Below is a small trained network, with its code and all its weights. Each question gives an input and a class and asks what happens when units are switched off, that is, made to give their printed mean instead of their output.

import numpy as np


def w(rows, s, z=0):
    codes = np.array(rows[::2]) - 128.0
    scale = np.full(codes.shape[1], s)
    scale[-1] = z or s
    return codes * scale


def norm(h):
    return h / np.sqrt((h * h).mean(-1, keepdims=True) + 1e-5)


def f(y):
    return np.maximum(y, 0)


def log_softmax(a):
    a = a - a.max(-1, keepdims=True)
    return a - np.log(np.exp(a).sum(-1, keepdims=True))


def net(x, mask):
    res = np.array(x, float).reshape(1, 6) / 4 @ E
    u = 0
    for l in range(2):
        y = f(norm(res) @ A[l][:, :-1].T + A[l][:, -1])
        res = res + np.where(mask[u : u + 11], y, B[l][:, -1]) @ B[l][:, :-1]
        u += 11
    return log_softmax(norm(res)[-1] @ U[:, :-1].T + U[:, -1])


A, B = {}, {}
E = w([
[75,13,101,104,231,147,114,157,218,106,136,132],'x0',
[183,44,88,169,85,108,188,110,145,196,106,130],'x1',
[94,109,197,26,39,26,122,76,221,95,145,141],'x2',
[179,98,123,62,122,123,190,206,73,58,187,170],'x3',
[127,69,131,103,115,114,33,127,61,148,108,128],'x4',
[138,113,186,225,37,196,68,254,187,90,115,118],'x5',
],0.0077)
A[0] = w([
[164,96,131,91,89,129,171,250,96,76,161,158,3],'0.n1',
[139,105,134,157,65,158,123,240,139,94,144,121,32],'0.n2',
[134,187,140,157,117,158,222,165,220,102,146,133,23],'0.n3',
[101,44,130,149,169,142,98,189,202,101,140,151,26],'0.n4',
[109,219,140,106,145,144,34,192,148,51,162,136,33],'0.n5',
[138,41,141,105,72,140,20,152,60,131,128,132,32],'0.n6',
[143,126,135,211,165,138,117,196,103,131,140,125,62],'0.n7',
[125,107,153,101,38,118,102,146,194,97,145,126,55],'0.n8',
[174,30,108,187,40,127,173,143,149,167,141,137,50],'0.n9',
[112,160,133,203,105,136,51,129,204,172,115,132,90],'0.n10',
[134,184,129,168,1,133,119,153,82,128,138,150,34],'0.n11',
],0.016,0.0053)
B[0] = w([
[80,105,117,177,90,168,88,3,158,120,140,34,213],'0.n1',
[205,49,157,134,162,105,107,100,49,110,136,238,225],'0.n2',
[105,172,49,216,169,30,86,161,123,149,140,125,206],'0.n3',
[229,154,137,72,166,125,129,159,162,113,155,39,224],'0.n4',
[49,124,221,130,175,131,217,153,127,162,52,128,238],'0.n5',
[98,185,56,226,164,37,120,162,145,129,146,128,215],'0.n6',
[105,139,37,84,75,189,122,171,94,114,100,151,208],'0.n7',
[112,118,57,44,42,151,98,158,130,124,90,200,216],'0.n8',
[26,157,237,117,189,144,202,158,120,142,58,130,229],'0.n9',
[128,79,122,165,126,134,117,13,101,88,144,108,252],'0.n10',
[224,151,142,71,160,124,123,163,160,109,152,36,239],'0.n11',
],0.018,0.011)
A[1] = w([
[141,148,66,141,87,254,126,169,110,162,121,187,52],'1.n1',
[105,169,103,246,127,86,75,196,182,163,151,171,26],'1.n2',
[240,206,215,133,55,130,114,160,114,156,144,99,47],'1.n3',
[153,109,148,77,160,135,169,66,95,162,246,212,14],'1.n4',
[197,76,164,95,174,176,91,190,220,175,186,108,78],'1.n5',
[122,110,146,173,101,208,135,200,78,168,204,115,92],'1.n6',
[181,86,187,191,101,152,81,150,136,77,120,203,2],'1.n7',
[99,83,148,209,82,181,87,26,162,103,142,92,10],'1.n8',
[97,125,140,70,24,113,96,151,202,142,161,206,11],'1.n9',
[62,116,241,157,143,163,156,176,130,201,106,163,73],'1.n10',
[159,128,113,171,145,177,132,150,116,121,98,137,134],'1.n11',
],0.017,0.0031)
B[1] = w([
[139,175,77,123,79,188,123,179,142,64,53,179,163],'1.n1',
[153,138,131,201,103,59,96,183,104,129,182,176,213],'1.n2',
[174,87,105,127,199,175,158,181,210,129,196,65,184],'1.n3',
[178,26,155,125,136,114,93,128,46,114,146,170,165],'1.n4',
[215,172,162,151,108,163,154,157,132,149,169,47,179],'1.n5',
[100,155,60,90,122,127,133,37,193,60,86,166,144],'1.n6',
[127,112,93,101,153,157,169,81,36,250,220,168,150],'1.n7',
[76,125,162,126,73,199,115,94,170,126,220,146,254],'1.n8',
[124,208,36,141,81,223,150,165,128,81,73,190,170],'1.n9',
[114,113,205,133,127,155,136,146,121,203,51,109,250],'1.n10',
[114,148,164,28,29,44,130,138,215,154,134,173,202],'1.n11',
],0.017,0.0084)
U = w([
[235,149,129,84,191,158,156,164,195,110,164,6,154],'0',
[39,128,220,125,175,148,193,133,132,160,18,115,113],'1',
[124,170,46,86,57,184,127,150,150,80,78,197,254],'2',
[76,100,154,169,102,178,92,19,154,112,209,94,181],'3',
[124,154,88,235,179,12,98,160,109,137,173,134,82],'4',
[203,41,146,92,165,124,112,86,36,154,139,170,78],'5',
[172,126,185,148,104,142,86,154,129,158,112,87,5],'6',
],0.013,0.0019)

Each question gives the input, the list of numbers given to net, and the class t.
The units are the neurons (one row each of A and B). Each row of codes is followed by its name. A weight is (code - 128) times the scale printed after its matrix; where a second scale follows, it is the last column's (A, B and U).
mask holds one flag per neuron, layer by layer. A switched-off neuron (its flag False) gives its mean, the last column of its row in B, instead of its output. The means were averaged over made-up inputs and are rounded, as every weight is.
A unit's drop is (log p(t) with every unit on - log p(t) with that unit switched off) / (log p(t) with every unit on - log p(t) with every unit switched off).
The circuit of an input: a set's keep is (log p(t) with only the set's units on - log p(t) with every unit switched off) / (log p(t) with every unit on - log p(t) with every unit switched off). Starting from the 12 units with the biggest drops (on a tie, the unit counted first), units are removed one at a time, each time the one whose removal leaves the highest keep (on an exact tie, the one counted first), for as long as the keep stays at least 0.8.
units of the circuit, in order: the units of the circuit, biggest drop first
unit that matters most: the unit with the biggest drop
top k neurons: the k neurons with the biggest drops, biggest first
k most important neurons of layer l: the k neurons of layer l with the biggest drops, biggest first
input [-6,4,-4,7,-1,1], class 3: 2 most important neurons of layer 0 -> 0.n1; 0.n4
input [5,-4,-7,2,-6,-8], class 5: unit that matters most -> 1.n4
input [-1,-5,-2,5,0,2], class 1: top 3 neurons -> 0.n5; 0.n10; 1.n10
input [3,-8,-8,4,-2,-3], class 1: top 3 neurons -> 0.n5; 1.n10; 0.n8
input [7,-4,2,-6,-6,6], class 0: top 3 neurons -> 0.n4; 0.n6; 0.n1
input [-2,-3,2,4,-4,3], class 3: 3 most important neurons of layer 0 -> 0.n1; 0.n6; 0.n9
input [5,-7,4,7,1,0], class 1: top 2 neurons -> 0.n5; 0.n10
input [1,7,-2,-2,-8,5], class 4: top 3 neurons -> 0.n3; 0.n5; 1.n2
input [-1,3,7,-6,-8,-6], class 4: top 3 neurons -> 0.n10; 0.n1; 0.n3
input [0,4,4,2,4,-6], class 5: top 2 neurons -> 0.n8; 0.n1
input [-7,5,3,-1,2,8], class 5: 4 most important neurons of layer 0 -> 0.n2; 0.n10; 0.n4; 0.n8
input [7,5,1,-2,-4,1], class 0: 2 most important neurons of layer 0 -> 0.n4; 0.n5
input [7,3,-8,-4,0,7], class 2: top 2 neurons -> 0.n7; 0.n11
input [-1,7,-4,6,1,-6], class 1: units of the circuit, in order -> 0.n9
input [-2,7,5,8,-1,-8], class 3: top 2 neurons -> 0.n5; 0.n1
input [3,-1,0,-4,6,6], class 4: top 2 neurons -> 0.n6; 0.n1
input [-8,3,6,-3,7,8], class 0: top 3 neurons -> 0.n11; 1.n3; 0.n3
input [6,-3,-5,4,6,7], class 5: top 3 neurons -> 0.n2; 0.n11; 0.n3
input [-6,2,8,-2,8,5], class 2: 3 most important neurons of layer 0 -> 0.n8; 0.n3; 0.n4
input [0,7,6,6,8,-1], class 4: 2 most important neurons of layer 0 -> 0.n6; 0.n5
input [5,-2,7,3,3,1], class 2: unit that matters most -> 0.n8
input [1,-4,-4,-5,4,5], class 3: 4 most important neurons of layer 0 -> 0.n10; 0.n9; 0.n8; 0.n3
input [-5,-4,-4,5,6,6], class 4: 2 most important neurons of layer 0 -> 0.n6; 0.n10
input [-1,-1,-4,5,7,-5], class 4: 2 most important neurons of layer 0 -> 0.n6; 0.n10
